Below are the code and all the weights of a small trained network. Each question names an input and a target symbol and asks about switching units off, where a switched-off unit gives its printed mean instead of its output.

import numpy as np


def w(rows, s, z=0):
    codes = np.array(rows[::2]) - 128.0
    scale = np.full(codes.shape[1], s)
    scale[-1] = z or s
    return codes * scale


def norm(h):
    return h / np.sqrt((h * h).mean(-1, keepdims=True) + 1e-5)


def softmax(a):
    e = np.exp(a - a.max(-1, keepdims=True))
    return e / e.sum(-1, keepdims=True)


def log_softmax(a):
    a = a - a.max(-1, keepdims=True)
    return a - np.log(np.exp(a).sum(-1, keepdims=True))


def net(x, mask):
    ids = ['αβγδεζηλμξπσφψω'.index(c) for c in x.split()]
    T = len(ids)
    res = E[ids] + P[:T]
    u = 0
    for l in range(3):
        r = norm(res)
        for j in range(2):
            rows = slice(3 * j, 3 * j + 3)
            q, k, v = (r @ M[l][rows].T for M in (Q, K, V))
            z = softmax(np.where(np.tri(T) > 0, q @ k.T / 3**0.5, -1e9)) @ v
            o = O[l][rows]
            res = res + np.where(mask[u + j], z, o[:, -1]) @ o[:, :-1]
        u += 2
    return log_softmax(norm(res)[-1] @ U[:, :-1].T + U[:, -1])


Q, K, V, O = {}, {}, {}, {}
E = w([
[170,74,127,87],'α',
[141,109,213,146],'β',
[103,89,66,125],'γ',
[136,125,156,130],'δ',
[126,123,218,175],'ε',
[167,103,254,115],'ζ',
[131,112,204,177],'η',
[133,114,177,164],'λ',
[153,147,217,84],'μ',
[136,111,134,143],'ξ',
[135,158,190,90],'π',
[142,74,233,171],'σ',
[183,51,131,97],'φ',
[204,78,160,232],'ψ',
[163,114,178,103],'ω',
],0.018)
P = w([
[108,180,81,106],'0',
[174,96,219,133],'1',
[66,8,161,59],'2',
[216,134,182,139],'3',
[84,55,144,92],'4',
[249,158,245,89],'5',
[59,20,140,78],'6',
[231,105,164,131],'7',
[69,14,113,74],'8',
[198,148,219,179],'9',
[31,65,121,114],'10',
[182,176,252,231],'11',
[64,38,99,87],'12',
],0.013)
Q[0] = w([
[32,43,208,141],'L0H0',
[5,79,147,36],'L0H0',
[77,76,87,118],'L0H0',
[133,78,200,61],'L0H1',
[228,160,170,158],'L0H1',
[2,48,216,108],'L0H1',
],0.0083)
K[0] = w([
[122,246,95,161],'L0H0',
[110,224,106,167],'L0H0',
[127,226,163,87],'L0H0',
[171,165,95,181],'L0H1',
[141,85,118,145],'L0H1',
[113,239,70,114],'L0H1',
],0.013)
V[0] = w([
[31,114,103,100],'L0H0',
[110,83,166,148],'L0H0',
[83,247,96,193],'L0H0',
[77,86,214,96],'L0H1',
[74,80,209,141],'L0H1',
[116,254,10,134],'L0H1',
],0.0095)
O[0] = w([
[154,147,103,141,80],'L0H0',
[88,197,199,86,173],'L0H0',
[114,63,24,99,65],'L0H0',
[181,148,220,140,196],'L0H1',
[126,144,212,97,189],'L0H1',
[110,87,1,78,1],'L0H1',
],0.0092,0.007)
Q[1] = w([
[217,121,248,116],'L1H0',
[114,136,62,198],'L1H0',
[6,68,179,93],'L1H0',
[204,174,167,213],'L1H1',
[160,81,190,166],'L1H1',
[143,241,127,96],'L1H1',
],0.011)
K[1] = w([
[111,240,108,142],'L1H0',
[126,95,96,74],'L1H0',
[188,147,41,246],'L1H0',
[70,161,159,110],'L1H1',
[153,192,105,50],'L1H1',
[106,135,210,131],'L1H1',
],0.012)
V[1] = w([
[95,135,155,40],'L1H0',
[210,91,179,172],'L1H0',
[164,1,100,204],'L1H0',
[163,186,115,185],'L1H1',
[181,150,165,24],'L1H1',
[174,175,173,110],'L1H1',
],0.011)
O[1] = w([
[109,135,125,247,146],'L1H0',
[129,102,102,103,254],'L1H0',
[206,155,152,69,96],'L1H0',
[138,205,106,103,105],'L1H1',
[88,114,87,220,217],'L1H1',
[156,108,80,164,201],'L1H1',
],0.013,0.0071)
Q[2] = w([
[147,194,142,106],'L2H0',
[55,50,125,112],'L2H0',
[248,187,84,121],'L2H0',
[148,91,56,110],'L2H1',
[162,192,121,96],'L2H1',
[82,138,140,164],'L2H1',
],0.016)
K[2] = w([
[222,50,252,219],'L2H0',
[112,137,27,124],'L2H0',
[69,63,188,136],'L2H0',
[41,178,109,161],'L2H1',
[119,152,74,69],'L2H1',
[153,76,166,123],'L2H1',
],0.013)
V[2] = w([
[145,145,156,28],'L2H0',
[22,147,199,79],'L2H0',
[215,91,241,128],'L2H0',
[44,128,129,95],'L2H1',
[19,177,71,120],'L2H1',
[90,247,176,134],'L2H1',
],0.013)
O[2] = w([
[64,176,108,100,82],'L2H0',
[40,26,219,109,112],'L2H0',
[113,219,162,198,216],'L2H0',
[147,6,145,172,93],'L2H1',
[156,33,160,63,2],'L2H1',
[112,118,106,89,109],'L2H1',
],0.011,0.0096)
U = w([
[104,239,118,115,165],'α',
[67,121,153,174,3],'β',
[158,140,167,70,119],'γ',
[145,149,112,76,187],'δ',
[85,67,156,167,11],'ε',
[107,161,151,141,53],'ζ',
[78,56,157,181,51],'η',
[2,107,163,63,176],'λ',
[116,100,115,170,35],'μ',
[140,134,113,89,189],'ξ',
[201,95,182,84,136],'π',
[106,156,228,96,161],'σ',
[201,198,75,171,134],'φ',
[147,156,203,79,124],'ψ',
[149,110,76,181,139],'ω',
],0.014,0.0046)

Each question gives the input, a string of symbols that net reads in full, and the target symbol t.
The units are the heads (3 rows each of Q, K, V and O). Each row of codes is followed by its name. A weight is (code - 128) times the scale printed after its matrix; where a second scale follows, it is the last column's (O and U).
mask holds one flag per head, layer by layer. A switched-off head (its flag False) gives its mean, the last column of its rows in O, instead of its output. The means were averaged over made-up inputs and are rounded, as every weight is.
A unit's drop is (log p(t) with every unit on - log p(t) with that unit switched off) / (log p(t) with every unit on - log p(t) with every unit switched off).
The circuit of an input: a set's keep is (log p(t) with only the set's units on - log p(t) with every unit switched off) / (log p(t) with every unit on - log p(t) with every unit switched off). Starting from all 6 units, units are removed one at a time, each time the one whose removal leaves the highest keep (on an exact tie, the one counted first), for as long as the keep stays at least 0.8.
circuit, biggest first: the units of the circuit, biggest drop first
most important unit: the unit with the biggest drop
which heads matter: for each layer, one digit per head in row order, 1 if its drop is at least 0.15 and else 0, layers parted by /
input φ λ β γ λ λ ω φ ζ β π λ η, target φ: most important unit : L2H0
input φ λ α, target φ: circuit, biggest first : (L2H0; L0H1)
input λ η β, target λ: which heads matter : 11 / 11 / 10
input φ λ λ α β α φ λ ω ω φ σ λ, target φ: which heads matter : 01 / 01 / 10
input ω ω φ σ μ φ η λ β λ λ φ φ, target ω: circuit, biggest first : (L2H0; L1H1; L0H1)
input ω π λ, target ω: circuit, biggest first : (L2H0; L0H1)
input φ λ σ, target φ: which heads matter : 11 / 00 / 10
input α γ ζ, target α: which heads matter : 11 / 10 / 10
input φ λ π β ω ω ζ, target φ: which heads matter : 01 / 01 / 10
input η η λ η ξ α λ ω δ, target η: circuit, biggest first : (L0H0; L2H0)
input λ ξ δ λ λ λ λ λ η η φ, target λ: which heads matter : 10 / 01 / 10
input α ω φ φ μ φ φ φ η, target α: which heads matter : 11 / 11 / 10
input α μ λ π φ η ω α δ ζ δ, target α: which heads matter : 11 / 11 / 10
input λ ξ γ ε π γ λ, target λ: which heads matter : 11 / 01 / 00
input λ ξ β λ γ δ ε λ λ λ α, target λ: most important unit : L1H1
input λ δ ε, target λ: which heads matter : 11 / 11 / 10
input α α π, target α: which heads matter : 11 / 11 / 10
input λ ε α, target λ: circuit, biggest first : (L1H1; L0H0; L2H0)
input λ λ η, target λ: circuit, biggest first : (L1H1; L0H0; L0H1)
input φ ω ξ α λ δ ω φ ξ ξ μ, target φ: circuit, biggest first : (L2H0; L0H1; L1H0)
input π ω λ μ σ σ ξ α η η φ, target π: circuit, biggest first : (L1H0; L0H1; L0H0; L1H1)
